Below are the code and all the weights of a small trained network. Each question names an input and a target symbol and asks about switching units off, where a switched-off unit gives its printed mean instead of its output.

import numpy as np


def w(rows, s, z=0):
    codes = np.array(rows[::2]) - 128.0
    scale = np.full(codes.shape[1], s)
    scale[-1] = z or s
    return codes * scale


def norm(h):
    return h / np.sqrt((h * h).mean(-1, keepdims=True) + 1e-5)


def f(y):
    return np.maximum(y, 0)


def softmax(a):
    e = np.exp(a - a.max(-1, keepdims=True))
    return e / e.sum(-1, keepdims=True)


def log_softmax(a):
    a = a - a.max(-1, keepdims=True)
    return a - np.log(np.exp(a).sum(-1, keepdims=True))


def net(x, mask):
    ids = ['γεζξπτ'.index(c) for c in x.split()]
    T = len(ids)
    res = E[ids] + P[:T]
    u = 0
    for l in range(2):
        q, k, v = (norm(res) @ M[l].T for M in (Q, K, V))
        z = softmax(np.where(np.tri(T) > 0, q @ k.T / 2**0.5, -1e9)) @ v
        res = res + np.where(mask[u], z, O[l][:, -1]) @ O[l][:, :-1]
        u += 1
        y = f(norm(res) @ A[l][:, :-1].T + A[l][:, -1])
        res = res + np.where(mask[u : u + 4], y, B[l][:, -1]) @ B[l][:, :-1]
        u += 4
    return log_softmax(norm(res)[-1] @ U[:, :-1].T + U[:, -1])


Q, K, V, O, A, B = {}, {}, {}, {}, {}, {}
E = w([
[202,122,170,63,66,98],'γ',
[116,129,113,41,50,127],'ε',
[190,105,186,131,118,92],'ζ',
[254,88,69,228,221,171],'ξ',
[108,89,132,162,101,123],'π',
[157,91,166,166,110,105],'τ',
],0.014)
P = w([
[138,42,34,163,124,100],'0',
[165,68,147,154,109,219],'1',
[81,126,177,111,198,153],'2',
[81,152,34,132,159,20],'3',
[230,225,141,205,87,64],'4',
[111,141,113,228,106,227],'5',
[145,2,164,91,181,206],'6',
],0.0071)
Q[0] = w([
[125,8,140,76,144,146],'L0H1',
[145,148,146,144,102,254],'L0H1',
],0.023)
K[0] = w([
[122,142,67,126,155,3],'L0H1',
[79,158,203,101,191,141],'L0H1',
],0.023)
V[0] = w([
[209,99,178,53,148,66],'L0H1',
[87,75,166,41,3,91],'L0H1',
],0.013)
O[0] = w([
[115,71,56,124,228,2,254],'L0H1',
[69,217,188,162,243,152,115],'L0H1',
],0.009,0.0068)
A[0] = w([
[173,82,242,101,132,79,125],'L0N1',
[112,209,226,140,27,206,3],'L0N2',
[60,206,244,180,102,191,123],'L0N3',
[54,83,170,182,58,27,130],'L0N4',
],0.011,0.0031)
B[0] = w([
[70,142,117,139,93,155,209],'L0N1',
[82,4,118,163,142,208,207],'L0N2',
[55,188,77,135,65,161,254],'L0N3',
[115,136,176,79,73,157,220],'L0N4',
],0.014,0.0055)
Q[1] = w([
[45,68,141,88,87,151],'L1H1',
[127,252,213,126,143,165],'L1H1',
],0.018)
K[1] = w([
[56,58,132,156,87,164],'L1H1',
[94,254,188,205,101,210],'L1H1',
],0.015)
V[1] = w([
[2,105,147,136,5,133],'L1H1',
[49,88,96,111,98,78],'L1H1',
],0.011)
O[1] = w([
[210,112,254,74,206,136,162],'L1H1',
[103,212,161,220,80,89,254],'L1H1',
],0.0077,0.0047)
A[1] = w([
[126,190,126,170,66,132,152],'L1N1',
[208,99,88,192,165,234,153],'L1N2',
[108,213,135,124,162,191,3],'L1N3',
[164,183,47,166,255,187,140],'L1N4',
],0.017,0.0047)
B[1] = w([
[77,99,167,105,123,134,176],'L1N1',
[168,147,74,128,229,113,255],'L1N2',
[118,180,102,117,84,57,185],'L1N3',
[251,73,123,138,80,169,247],'L1N4',
],0.019,0.0082)
U = w([
[195,115,100,170,149,134,173],'γ',
[134,224,144,158,70,142,79],'ε',
[73,138,141,156,148,45,136],'ζ',
[120,59,159,97,42,139,44],'ξ',
[67,126,148,142,136,213,254],'π',
[115,119,245,103,140,117,175],'τ',
],0.012,0.0018)

Each question gives the input, a string of symbols that net reads in full, and the target symbol t.
The units are the heads (2 rows each of Q, K, V and O) and the neurons (one row each of A and B). Each row of codes is followed by its name. A weight is (code - 128) times the scale printed after its matrix; where a second scale follows, it is the last column's (O, A, B and U).
mask holds one flag per unit, layer by layer, with each layer's heads first. A switched-off unit (its flag False) gives its mean, the last column of its rows in O or B, instead of its output. The means were averaged over made-up inputs and are rounded, as every weight is.
A unit's drop is (log p(t) with every unit on - log p(t) with that unit switched off) / (log p(t) with every unit on - log p(t) with every unit switched off).
The circuit of an input: a set's keep is (log p(t) with only the set's units on - log p(t) with every unit switched off) / (log p(t) with every unit on - log p(t) with every unit switched off). Starting from all 10 units, units are removed one at a time, each time the one whose removal leaves the highest keep (on an exact tie, the one counted first), for as long as the keep stays at least 0.8.
circuit, biggest first: the units of the circuit, biggest drop first
unit that matters most: the unit with the biggest drop
top k neurons: the k neurons with the biggest drops, biggest first
k most important neurons of layer l: the k neurons of layer l with the biggest drops, biggest first
drop of u: that unit's drop, to one decimal
input ξ π ε ζ ζ π, target ε: 2 most important neurons of layer 0 -> [L0N3, L0N2]
input ε π γ τ ξ ξ ζ, target τ: unit that matters most -> L0N1
input π τ π ξ π, target τ: circuit, biggest first -> [L0N4, L1H1]
input τ π ξ ε ε ξ γ, target ε: circuit, biggest first -> [L0H1, L1N3]
input π γ ζ, target π: circuit, biggest first -> [L0H1, L0N2]
input ζ ζ ε ζ τ γ ε, target ζ: circuit, biggest first -> [L0H1, L1N4]
input ξ π ξ ε ξ γ ε, target ε: top 2 neurons -> [L1N3, L0N3]
input γ π ξ τ γ, target π: top 2 neurons -> [L0N2, L0N3]
input ξ ε τ τ ε, target ε: circuit, biggest first -> [L0H1, L1N3, L1N4]
input ε π ζ τ γ τ ε, target τ: top 2 neurons -> [L1N4, L1N2]
input τ ξ ζ ε ξ ζ, target ζ: top 2 neurons -> [L1N4, L0N4]
input π ξ ε, target π: drop of L0N3 -> 0.1
input τ ε ξ γ ζ ε, target ξ: drop of L0H1 -> 2.7
input ζ ξ γ γ, target ζ: circuit, biggest first -> [L1N4]
input ζ ζ ε ζ, target ζ: drop of L0H1 -> 1.4
input π τ τ π ζ γ, target τ: drop of L1H1 -> 0.2
input ξ ζ ε ζ ζ ζ, target ε: 3 most important neurons of layer 1 -> [L1N3, L1N4, L1N2]
